Here is a tiny trained network, its code and every weight. The questions are about switching its units off for an input and a target symbol, where a switched-off unit gives its printed mean instead of its output.

import numpy as np


def w(rows, s, z=0):
    codes = np.array(rows[::2]) - 128.0
    scale = np.full(codes.shape[1], s)
    scale[-1] = z or s
    return codes * scale


def f(y):
    return y / 2 * (1 + np.tanh(0.7978845608 * (y + 0.044715 * y**3)))


def softmax(a):
    e = np.exp(a - a.max(-1, keepdims=True))
    return e / e.sum(-1, keepdims=True)


def log_softmax(a):
    a = a - a.max(-1, keepdims=True)
    return a - np.log(np.exp(a).sum(-1, keepdims=True))


def net(x, mask):
    ids = ['αγζθλξσφψω'.index(c) for c in x.split()]
    T = len(ids)
    res = E[ids] + P[:T]
    u = 0
    for l in range(3):
        q, k, v = (res @ M[l].T for M in (Q, K, V))
        z = softmax(np.where(np.tri(T) > 0, q @ k.T / 2**0.5, -1e9)) @ v
        res = res + np.where(mask[u], z, O[l][:, -1]) @ O[l][:, :-1]
        u += 1
        y = f(res @ A[l][:, :-1].T + A[l][:, -1])
        res = res + np.where(mask[u : u + 4], y, B[l][:, -1]) @ B[l][:, :-1]
        u += 4
    return log_softmax(res[-1] @ U[:, :-1].T + U[:, -1])


Q, K, V, O, A, B = {}, {}, {}, {}, {}, {}
E = w([
[255,204,101,113,126],'α',
[163,123,177,222,49],'γ',
[218,159,213,53,229],'ζ',
[105,114,53,113,72],'θ',
[179,19,177,128,219],'λ',
[6,71,153,33,241],'ξ',
[109,150,133,132,87],'σ',
[58,176,74,140,123],'φ',
[109,152,129,135,93],'ψ',
[108,159,141,138,87],'ω',
],0.008)
P = w([
[135,143,145,159,129],'0',
[159,80,108,52,44],'1',
[136,111,129,40,43],'2',
[120,137,132,39,56],'3',
[167,119,18,125,212],'4',
[131,189,107,164,254],'5',
[166,96,62,126,168],'6',
[140,108,87,121,139],'7',
[80,129,186,89,40],'8',
[104,177,133,161,210],'9',
[97,188,152,178,225],'10',
[145,102,97,150,168],'11',
[102,118,142,142,116],'12',
[88,122,156,135,95],'13',
],0.006)
Q[0] = w([
[3,144,192,16,22],'L0H1',
[13,174,169,56,11],'L0H1',
],0.0058)
K[0] = w([
[100,203,186,250,251],'L0H1',
[64,210,152,254,225],'L0H1',
],0.0092)
V[0] = w([
[133,101,198,108,212],'L0H1',
[80,254,125,166,171],'L0H1',
],0.0069)
O[0] = w([
[142,67,152,2,165,7],'L0H1',
[252,208,2,84,179,17],'L0H1',
],0.0059,0.0013)
A[0] = w([
[110,235,105,169,45,193],'L0N1',
[254,219,79,37,130,212],'L0N2',
[139,124,128,199,2,223],'L0N3',
[126,156,56,5,146,254],'L0N4',
],0.0063,0.0033)
B[0] = w([
[174,166,77,172,3,236],'L0N1',
[203,251,134,62,205,200],'L0N2',
[68,227,140,178,10,247],'L0N3',
[125,173,101,23,166,255],'L0N4',
],0.0067,0.0027)
Q[1] = w([
[45,176,137,2,76],'L1H1',
[84,83,125,106,237],'L1H1',
],0.0079)
K[1] = w([
[93,139,139,215,231],'L1H1',
[81,102,136,3,158],'L1H1',
],0.0069)
V[1] = w([
[78,92,42,107,151],'L1H1',
[181,141,193,176,2],'L1H1',
],0.0058)
O[1] = w([
[2,244,33,121,82,101],'L1H1',
[153,100,180,208,139,253],'L1H1',
],0.007,0.0024)
A[1] = w([
[52,89,137,52,193,253],'L1N1',
[78,162,60,148,11,139],'L1N2',
[219,222,62,95,126,165],'L1N3',
[2,150,108,127,78,182],'L1N4',
],0.0074,0.0043)
B[1] = w([
[79,55,155,56,182,198],'L1N1',
[97,254,193,207,142,253],'L1N2',
[232,210,108,126,170,239],'L1N3',
[26,179,131,137,143,214],'L1N4',
],0.0071,0.0054)
Q[2] = w([
[33,168,102,96,209],'L2H1',
[254,197,81,74,22],'L2H1',
],0.0038)
K[2] = w([
[79,36,133,102,253],'L2H1',
[177,212,79,114,221],'L2H1',
],0.0047)
V[2] = w([
[155,37,254,223,160],'L2H1',
[248,134,150,141,165],'L2H1',
],0.0041)
O[2] = w([
[156,160,182,67,60,5],'L2H1',
[89,108,20,102,3,222],'L2H1',
],0.0049,0.0017)
A[2] = w([
[37,142,149,168,83,236],'L2N1',
[132,116,63,96,40,252],'L2N2',
[62,2,147,107,188,127],'L2N3',
[141,211,127,208,59,92],'L2N4',
],0.007,0.0027)
B[2] = w([
[1,75,138,148,81,202],'L2N1',
[122,56,10,56,65,149],'L2N2',
[248,52,33,164,102,178],'L2N3',
[136,72,78,248,203,255],'L2N4',
],0.0053,0.01)
U = w([
[182,105,120,151,144,198],'α',
[211,184,91,159,196,86],'γ',
[199,41,148,133,89,209],'ζ',
[39,120,139,212,111,74],'θ',
[154,141,127,135,125,64],'λ',
[92,119,63,43,159,55],'ξ',
[126,106,56,121,70,103],'σ',
[182,199,254,69,231,127],'φ',
[45,154,194,52,56,255],'ψ',
[152,139,134,137,110,91],'ω',
],0.0056,0.0036)

Each question gives the input, a string of symbols that net reads in full, and the target symbol t.
The units are the heads (2 rows each of Q, K, V and O) and the neurons (one row each of A and B). Each row of codes is followed by its name. A weight is (code - 128) times the scale printed after its matrix; where a second scale follows, it is the last column's (O, A, B and U).
mask holds one flag per unit, layer by layer, with each layer's heads first. A switched-off unit (its flag False) gives its mean, the last column of its rows in O or B, instead of its output. The means were averaged over made-up inputs and are rounded, as every weight is.
A unit's drop is (log p(t) with every unit on - log p(t) with that unit switched off) / (log p(t) with every unit on - log p(t) with every unit switched off).
The circuit of an input: a set's keep is (log p(t) with only the set's units on - log p(t) with every unit switched off) / (log p(t) with every unit on - log p(t) with every unit switched off). Starting from the 12 units with the biggest drops (on a tie, the unit counted first), units are removed one at a time, each time the one whose removal leaves the highest keep (on an exact tie, the one counted first), for as long as the keep stays at least 0.8.
units of the circuit, in order: the units of the circuit, biggest drop first
unit that matters most: the unit with the biggest drop
k most important neurons: the k neurons with the biggest drops, biggest first
k most important neurons of layer l: the k neurons of layer l with the biggest drops, biggest first
drop when u is switched off: that unit's drop, to one decimal
input ω σ α, target γ: units of the circuit, in order : (L1N3; L0N2)
input α φ ω ω θ θ θ θ θ θ, target θ: 2 most important neurons : (L1N2; L2N1)
input θ σ λ θ α λ θ φ λ σ λ θ λ ω, target ψ: 3 most important neurons : (L1N3; L2N3; L2N4)
input θ θ α φ σ φ λ ψ σ, target γ: most important neuron : (L1N3)
input λ ξ ξ γ θ φ, target φ: 3 most important neurons of layer 0 : (L0N3; L0N1; L0N4)
input ξ ζ θ α σ λ θ θ λ λ, target ζ: 2 most important neurons : (L2N3; L1N2)
input α σ λ ω, target σ: 2 most important neurons of layer 0 : (L0N2; L0N1)
input θ θ θ θ α λ φ θ ω, target ψ: 2 most important neurons of layer 2 : (L2N4; L2N3)
input θ σ ψ α σ λ φ ζ, target φ: 2 most important neurons of layer 2 : (L2N4; L2N3)
input ω ζ ζ λ ψ θ α α ψ, target θ: 2 most important neurons of layer 0 : (L0N3; L0N1)
input φ θ φ, target γ: 2 most important neurons : (L1N3; L0N2)
input φ φ ψ θ θ ζ φ θ γ α θ λ γ γ, target θ: 2 most important neurons of layer 0 : (L0N3; L0N2)
input θ φ φ, target θ: 3 most important neurons : (L1N2; L2N1; L2N4)
input λ θ λ θ σ, target θ: 3 most important neurons of layer 0 : (L0N2; L0N4; L0N3)
input ζ θ φ α, target γ: most important neuron of layer 2 : (L2N1)
input λ γ θ θ ξ ξ θ ψ ω, target φ: 2 most important neurons of layer 1 : (L1N3; L1N1)
input λ α ψ ψ, target ψ: drop when L1H1 is switched off : 0.0
input ξ ψ λ θ, target φ: drop when L1N3 is switched off : 0.2
input λ θ θ φ φ, target θ: drop when L0N1 is switched off : 0.1
input θ ξ θ θ θ θ λ θ θ θ ω, target θ: unit that matters most : L0N2
input θ α α α λ φ φ θ φ, target γ: 2 most important neurons of layer 1 : (L1N3; L1N2)
input ζ θ θ, target ξ: 2 most important neurons of layer 0 : (L0N4; L0N2)
input θ θ ω σ θ ξ λ θ φ, target φ: 2 most important neurons of layer 1 : (L1N3; L1N1)
input α λ ψ ω, target σ: 2 most important neurons of layer 1 : (L1N3; L1N1)
